Below are the code and all the weights of a small trained network. Each question names an input and a class and asks about switching units off, where a switched-off unit gives its printed mean instead of its output.

import numpy as np


def w(rows, s, z=0):
    codes = np.array(rows[::2]) - 128.0
    scale = np.full(codes.shape[1], s)
    scale[-1] = z or s
    return codes * scale


def norm(h):
    return h / np.sqrt((h * h).mean(-1, keepdims=True) + 1e-5)


def f(y):
    return y / 2 * (1 + np.tanh(0.7978845608 * (y + 0.044715 * y**3)))


def log_softmax(a):
    a = a - a.max(-1, keepdims=True)
    return a - np.log(np.exp(a).sum(-1, keepdims=True))


def net(x, mask):
    res = np.array(x, float).reshape(1, 6) / 4 @ E
    u = 0
    for l in range(3):
        y = f(norm(res) @ A[l][:, :-1].T + A[l][:, -1])
        res = res + np.where(mask[u : u + 10], y, B[l][:, -1]) @ B[l][:, :-1]
        u += 10
    return log_softmax(norm(res)[-1] @ U[:, :-1].T + U[:, -1])


A, B = {}, {}
E = w([
[1,159,29,61,112,114,103,131,167,138,203],'x0',
[89,138,184,184,120,105,249,194,232,77,215],'x1',
[97,191,83,216,57,146,114,86,104,96,55],'x2',
[85,53,164,192,94,63,105,172,79,117,27],'x3',
[112,125,93,181,189,76,97,206,135,165,65],'x4',
[124,166,122,90,139,122,180,185,118,109,136],'x5',
],0.0046)
A[0] = w([
[130,83,125,109,133,154,183,184,144,106,145,63],'L0N1',
[136,74,137,47,116,131,66,92,122,174,254,13],'L0N2',
[80,152,97,188,162,77,112,189,196,196,163,11],'L0N3',
[87,72,141,194,40,113,112,106,103,102,76,3],'L0N4',
[131,92,168,111,143,93,208,158,121,44,119,62],'L0N5',
[60,195,121,103,95,178,188,139,164,100,245,38],'L0N6',
[152,92,163,113,210,144,133,147,124,91,75,34],'L0N7',
[121,116,109,184,108,131,124,136,148,87,98,62],'L0N8',
[144,106,125,118,92,113,182,198,101,106,139,82],'L0N9',
[152,138,112,190,86,173,139,181,132,108,91,83],'L0N10',
],0.0058,0.0038)
B[0] = w([
[77,191,157,78,108,112,126,141,83,74,98,147],'L0N1',
[135,12,85,66,126,108,134,89,105,151,198,219],'L0N2',
[102,97,72,118,204,121,191,162,130,43,69,175],'L0N3',
[93,73,150,131,15,59,141,74,203,149,74,215],'L0N4',
[59,223,193,141,140,135,116,155,53,209,179,191],'L0N5',
[155,198,127,93,88,64,99,119,254,54,179,251],'L0N6',
[123,122,193,111,135,143,86,177,129,160,129,141],'L0N7',
[125,36,135,109,132,131,123,95,96,102,137,142],'L0N8',
[87,154,204,109,149,99,138,135,116,164,162,149],'L0N9',
[142,57,119,98,116,154,111,117,146,134,164,160],'L0N10',
],0.0047,0.003)
A[1] = w([
[116,207,125,210,126,104,165,150,136,158,82,148],'L1N1',
[78,100,152,188,77,107,122,95,117,122,64,2],'L1N2',
[121,199,43,105,94,145,95,79,81,141,46,32],'L1N3',
[187,58,140,117,163,123,66,132,119,141,162,82],'L1N4',
[108,109,136,179,234,102,129,191,106,113,94,72],'L1N5',
[199,175,132,187,119,254,140,64,114,138,142,33],'L1N6',
[50,140,109,94,117,104,132,128,129,139,147,119],'L1N7',
[138,123,146,147,71,107,195,149,163,135,86,76],'L1N8',
[163,111,164,163,150,118,62,157,89,180,52,62],'L1N9',
[106,130,70,73,151,168,63,68,97,131,109,64],'L1N10',
],0.0059,0.0027)
B[1] = w([
[81,59,118,70,133,170,123,63,108,151,143,199],'L1N1',
[156,74,150,132,68,139,78,97,134,92,149,231],'L1N2',
[91,175,114,169,83,133,121,221,74,156,184,236],'L1N3',
[134,117,135,96,132,178,126,109,139,152,92,194],'L1N4',
[155,111,134,129,186,179,99,158,131,108,73,192],'L1N5',
[157,143,98,162,173,18,187,91,124,153,78,176],'L1N6',
[255,103,148,182,149,109,184,124,149,129,137,186],'L1N7',
[91,121,117,94,111,89,80,124,76,158,127,175],'L1N8',
[165,165,131,112,83,173,111,143,232,133,170,252],'L1N9',
[88,126,142,122,117,155,225,190,53,144,178,236],'L1N10',
],0.0066,0.0029)
A[2] = w([
[105,248,88,146,84,175,97,178,44,144,185,5],'L2N1',
[187,123,141,223,190,95,179,56,138,121,90,72],'L2N2',
[161,53,109,23,152,133,163,30,77,173,144,94],'L2N3',
[103,86,228,98,158,149,216,156,94,140,192,130],'L2N4',
[100,202,92,125,106,87,153,78,250,55,235,37],'L2N5',
[41,96,58,140,224,135,114,177,163,42,62,35],'L2N6',
[83,58,85,91,153,130,87,195,146,81,149,109],'L2N7',
[114,100,136,220,12,157,86,123,90,72,90,60],'L2N8',
[166,166,176,142,168,75,194,113,94,133,67,88],'L2N9',
[94,86,139,171,3,108,94,51,149,117,64,3],'L2N10',
],0.0056,0.0031)
B[2] = w([
[143,167,34,175,143,146,154,247,97,139,109,185],'L2N1',
[134,188,91,108,85,101,135,95,144,163,107,136],'L2N2',
[41,84,76,140,100,184,178,46,149,152,141,212],'L2N3',
[56,166,119,106,131,102,121,119,37,101,132,238],'L2N4',
[247,147,133,7,79,169,66,200,216,3,142,252],'L2N5',
[119,123,83,222,196,82,207,74,188,112,105,160],'L2N6',
[155,133,141,143,150,132,194,35,123,105,126,177],'L2N7',
[91,72,122,171,116,63,84,120,149,139,230,245],'L2N8',
[173,190,170,170,86,74,95,93,141,138,117,140],'L2N9',
[84,91,134,169,109,97,70,135,184,112,136,251],'L2N10',
],0.007,0.004)
U = w([
[202,109,197,94,164,208,44,168,139,181,56,5],'0',
[100,100,110,195,249,92,199,131,175,88,84,100],'1',
[81,65,88,55,139,205,169,45,90,167,170,118],'2',
[122,174,30,174,109,149,130,217,43,170,149,172],'3',
[193,209,119,169,105,92,157,35,135,181,88,8],'4',
[84,46,147,200,67,74,37,113,162,125,146,234],'5',
[176,170,119,37,109,128,124,159,202,16,185,181],'6',
[78,183,229,121,165,82,137,165,34,113,149,153],'7',
],0.012,0.0017)

Each question gives the input, the list of numbers given to net, and the class t.
The units are the neurons (one row each of A and B). Each row of codes is followed by its name. A weight is (code - 128) times the scale printed after its matrix; where a second scale follows, it is the last column's (A, B and U).
mask holds one flag per neuron, layer by layer. A switched-off neuron (its flag False) gives its mean, the last column of its row in B, instead of its output. The means were averaged over made-up inputs and are rounded, as every weight is.
A unit's drop is (log p(t) with every unit on - log p(t) with that unit switched off) / (log p(t) with every unit on - log p(t) with every unit switched off).
The circuit of an input: a set's keep is (log p(t) with only the set's units on - log p(t) with every unit switched off) / (log p(t) with every unit on - log p(t) with every unit switched off). Starting from the 12 units with the biggest drops (on a tie, the unit counted first), units are removed one at a time, each time the one whose removal leaves the highest keep (on an exact tie, the one counted first), for as long as the keep stays at least 0.8.
circuit, biggest first: the units of the circuit, biggest drop first
k most important neurons: the k neurons with the biggest drops, biggest first
k most important neurons of layer l: the k neurons of layer l with the biggest drops, biggest first
drop when u is switched off: that unit's drop, to one decimal
input [2,-7,0,-4,-1,-6], class 3: circuit, biggest first : [L1N3 L2N1]
input [-2,1,5,-8,5,-6], class 4: circuit, biggest first : [L1N6]
input [-4,-7,6,-3,8,-8], class 3: 3 most important neurons : [L1N3 L2N1 L1N10]
input [6,-4,-1,-2,3,8], class 3: 3 most important neurons : [L1N10 L2N1 L1N9]
input [1,0,-1,-4,4,-1], class 1: circuit, biggest first : [L0N3 L2N6]
input [-4,2,-4,-3,8,6], class 1: 3 most important neurons : [L1N5 L2N6 L0N3]
input [2,0,4,-4,6,-8], class 3: 2 most important neurons of layer 1 : [L1N3 L1N10]
input [-4,-6,2,-2,-3,0], class 3: 2 most important neurons : [L1N3 L2N1]
input [-8,-2,-2,-1,0,8], class 0: circuit, biggest first : [L0N7 L0N6]
input [-4,2,-7,-2,-3,5], class 7: circuit, biggest first : [L2N4 L0N5]
input [0,-8,-3,-1,3,-7], class 3: circuit, biggest first : [L1N3 L1N10]
input [-4,-6,6,1,-1,4], class 3: 3 most important neurons : [L1N3 L2N1 L1N10]
input [-3,-2,0,-6,-2,1], class 4: 2 most important neurons : [L1N6 L2N9]
input [-4,-1,-5,-6,4,-5], class 2: circuit, biggest first : [L2N3]
input [-6,1,4,-3,6,6], class 0: 2 most important neurons of layer 1 : [L1N9 L1N5]
input [-8,-2,-3,2,-6,-5], class 4: 2 most important neurons of layer 2 : [L2N2 L2N5]
input [-5,3,1,-6,7,6], class 1: 2 most important neurons of layer 1 : [L1N5 L1N10]
input [-6,-5,5,-4,7,-2], class 3: 2 most important neurons of layer 1 : [L1N3 L1N7]
input [-8,-6,-2,-4,-2,5], class 4: drop when L1N6 is switched off : 0.6
input [-1,4,-8,5,2,3], class 7: most important neuron : [L0N5]
input [7,-2,-1,-3,1,-8], class 2: drop when L1N9 is switched off : 0.1
input [-2,-1,0,-3,3,4], class 0: 2 most important neurons of layer 0 : [L0N7 L0N3]
input [-7,6,2,-3,2,-3], class 4: drop when L1N6 is switched off : 0.9
